Below is a small trained network, with its code and all its weights. Each question gives an input and a class and asks what happens when units are switched off, that is, made to give their printed mean instead of their output.

import numpy as np


def w(rows, s, z=0):
    codes = np.array(rows[::2]) - 128.0
    scale = np.full(codes.shape[1], s)
    scale[-1] = z or s
    return codes * scale


def norm(h):
    return h / np.sqrt((h * h).mean(-1, keepdims=True) + 1e-5)


def f(y):
    return np.maximum(y, 0)


def log_softmax(a):
    a = a - a.max(-1, keepdims=True)
    return a - np.log(np.exp(a).sum(-1, keepdims=True))


def net(x, mask):
    res = np.array(x, float).reshape(1, 3) / 4 @ E
    u = 0
    for l in range(4):
        y = f(norm(res) @ A[l][:, :-1].T + A[l][:, -1])
        res = res + np.where(mask[u : u + 7], y, B[l][:, -1]) @ B[l][:, :-1]
        u += 7
    return log_softmax(norm(res)[-1] @ U[:, :-1].T + U[:, -1])


A, B = {}, {}
E = w([
[59,135,64,66,146,153],'x0',
[139,87,117,82,4,123],'x1',
[106,115,34,210,102,199],'x2',
],0.0036)
A[0] = w([
[112,140,210,46,207,94,125],'0.n1',
[189,77,145,90,141,97,61],'0.n2',
[149,50,94,84,2,120,81],'0.n3',
[105,85,114,33,130,110,2],'0.n4',
[147,38,130,75,32,131,143],'0.n5',
[142,32,126,23,27,21,99],'0.n6',
[10,146,72,31,151,142,128],'0.n7',
],0.0058,0.0054)
B[0] = w([
[156,51,118,135,135,81,254],'0.n1',
[111,169,159,148,137,97,146],'0.n2',
[118,43,101,132,213,63,218],'0.n3',
[82,106,123,1,43,106,145],'0.n4',
[159,158,103,101,46,65,234],'0.n5',
[136,249,176,128,116,181,250],'0.n6',
[12,120,150,45,104,208,239],'0.n7',
],0.0069,0.0049)
A[1] = w([
[95,7,175,67,200,121,2],'1.n1',
[200,133,27,160,193,82,63],'1.n2',
[139,85,248,131,179,157,46],'1.n3',
[113,144,156,38,173,90,119],'1.n4',
[153,145,215,59,169,108,139],'1.n5',
[126,153,173,169,106,254,80],'1.n6',
[122,81,95,45,23,93,104],'1.n7',
],0.0052,0.0048)
B[1] = w([
[2,177,223,219,139,96,180],'1.n1',
[216,137,176,118,71,116,162],'1.n2',
[79,95,91,108,140,161,163],'1.n3',
[112,102,139,195,115,171,234],'1.n4',
[88,135,165,62,78,115,252],'1.n5',
[208,194,182,99,211,125,154],'1.n6',
[87,90,109,137,214,179,255],'1.n7',
],0.007,0.0035)
A[2] = w([
[123,194,128,151,175,224,73],'2.n1',
[97,184,109,167,93,100,150],'2.n2',
[193,57,22,194,104,2,2],'2.n3',
[214,120,179,154,115,48,135],'2.n4',
[250,143,84,159,133,66,129],'2.n5',
[58,122,106,105,153,218,109],'2.n6',
[131,70,208,58,161,74,76],'2.n7',
],0.0068,0.0061)
B[2] = w([
[170,173,146,94,181,165,171],'2.n1',
[184,112,160,112,162,106,157],'2.n2',
[238,41,219,213,64,254,164],'2.n3',
[185,148,80,142,167,92,248],'2.n4',
[26,135,146,159,79,188,202],'2.n5',
[225,147,116,149,151,96,252],'2.n6',
[114,118,31,159,124,153,221],'2.n7',
],0.0084,0.0045)
A[3] = w([
[100,176,70,191,174,190,77],'3.n1',
[145,164,61,166,177,155,112],'3.n2',
[148,6,1,149,130,119,124],'3.n3',
[28,42,55,116,205,195,152],'3.n4',
[65,115,198,54,108,99,138],'3.n5',
[19,31,214,161,185,164,1],'3.n6',
[153,39,43,128,246,109,152],'3.n7',
],0.0073,0.0055)
B[3] = w([
[72,189,166,195,124,144,188],'3.n1',
[65,161,164,111,98,152,202],'3.n2',
[167,8,52,53,150,20,220],'3.n3',
[208,139,149,186,122,47,255],'3.n4',
[89,88,123,159,127,173,204],'3.n5',
[4,52,192,245,241,2,172],'3.n6',
[176,35,16,26,127,152,251],'3.n7',
],0.0081,0.0061)
U = w([
[222,17,16,29,152,33,90],'0',
[25,29,223,211,230,25,97],'1',
[235,224,200,90,21,12,238],'2',
[23,106,193,12,10,202,247],'3',
[48,236,240,245,120,228,74],'4',
[227,227,76,34,247,236,4],'5',
[239,21,220,241,13,224,28],'6',
],0.014,0.0033)

Each question gives the input, the list of numbers given to net, and the class t.
The units are the neurons (one row each of A and B). Each row of codes is followed by its name. A weight is (code - 128) times the scale printed after its matrix; where a second scale follows, it is the last column's (A, B and U).
mask holds one flag per neuron, layer by layer. A switched-off neuron (its flag False) gives its mean, the last column of its row in B, instead of its output. The means were averaged over made-up inputs and are rounded, as every weight is.
A unit's drop is (log p(t) with every unit on - log p(t) with that unit switched off) / (log p(t) with every unit on - log p(t) with every unit switched off).
The circuit of an input: a set's keep is (log p(t) with only the set's units on - log p(t) with every unit switched off) / (log p(t) with every unit on - log p(t) with every unit switched off). Starting from the 12 units with the biggest drops (on a tie, the unit counted first), units are removed one at a time, each time the one whose removal leaves the highest keep (on an exact tie, the one counted first), for as long as the keep stays at least 0.8.
circuit, biggest first: the units of the circuit, biggest drop first
k most important neurons: the k neurons with the biggest drops, biggest first
k most important neurons of layer l: the k neurons of layer l with the biggest drops, biggest first
drop of u: that unit's drop, to one decimal
input [-1,1,5], class 6: circuit, biggest first : [0.n7 0.n6 2.n3]
input [-3,3,4], class 6: circuit, biggest first : [0.n7 2.n3]
input [-2,5,-3], class 2: circuit, biggest first : [0.n6]
input [3,-5,-1], class 1: 2 most important neurons : [1.n1 0.n6]
input [0,0,2], class 4: 3 most important neurons : [0.n5 0.n4 0.n7]
input [-6,-2,8], class 4: 2 most important neurons : [0.n1 0.n3]
input [5,-5,7], class 5: 2 most important neurons of layer 0 : [0.n3 0.n1]
input [-2,1,-3], class 2: 3 most important neurons : [0.n6 0.n7 3.n7]
input [-6,-1,3], class 4: 4 most important neurons : [2.n5 0.n1 0.n3 0.n5]
input [-1,0,2], class 4: 2 most important neurons of layer 0 : [0.n5 0.n7]
input [0,4,-5], class 2: 2 most important neurons : [0.n6 0.n7]
input [0,0,4], class 4: 2 most important neurons : [0.n5 0.n7]
input [-6,-5,2], class 4: 2 most important neurons of layer 0 : [0.n7 0.n1]
input [4,1,-2], class 3: circuit, biggest first : [0.n7]
input [-7,2,-7], class 2: 3 most important neurons : [0.n7 0.n6 3.n7]
input [7,-1,2], class 5: 4 most important neurons : [2.n6 0.n3 0.n1 2.n5]
input [-7,0,8], class 4: 3 most important neurons of layer 0 : [0.n1 0.n3 0.n5]
input [1,-5,-3], class 1: 2 most important neurons : [1.n1 0.n5]
input [-2,3,3], class 6: 2 most important neurons : [0.n7 2.n3]
input [-6,-7,0], class 0: 3 most important neurons of layer 0 : [0.n5 0.n6 0.n7]
input [-8,-5,5], class 4: 2 most important neurons : [2.n5 0.n1]
input [-4,-4,3], class 4: 4 most important neurons : [2.n5 0.n7 0.n1 0.n3]
input [3,6,-5], class 3: most important neuron : [0.n6]
input [-1,4,-3], class 2: 2 most important neurons of layer 0 : [0.n6 0.n7]
input [-3,4,-7], class 2: drop of 0.n6 : 2.2
input [3,-6,-4], class 1: drop of 2.n4 : 0.0
input [-5,-7,-8], class 0: drop of 0.n7 : 6.0
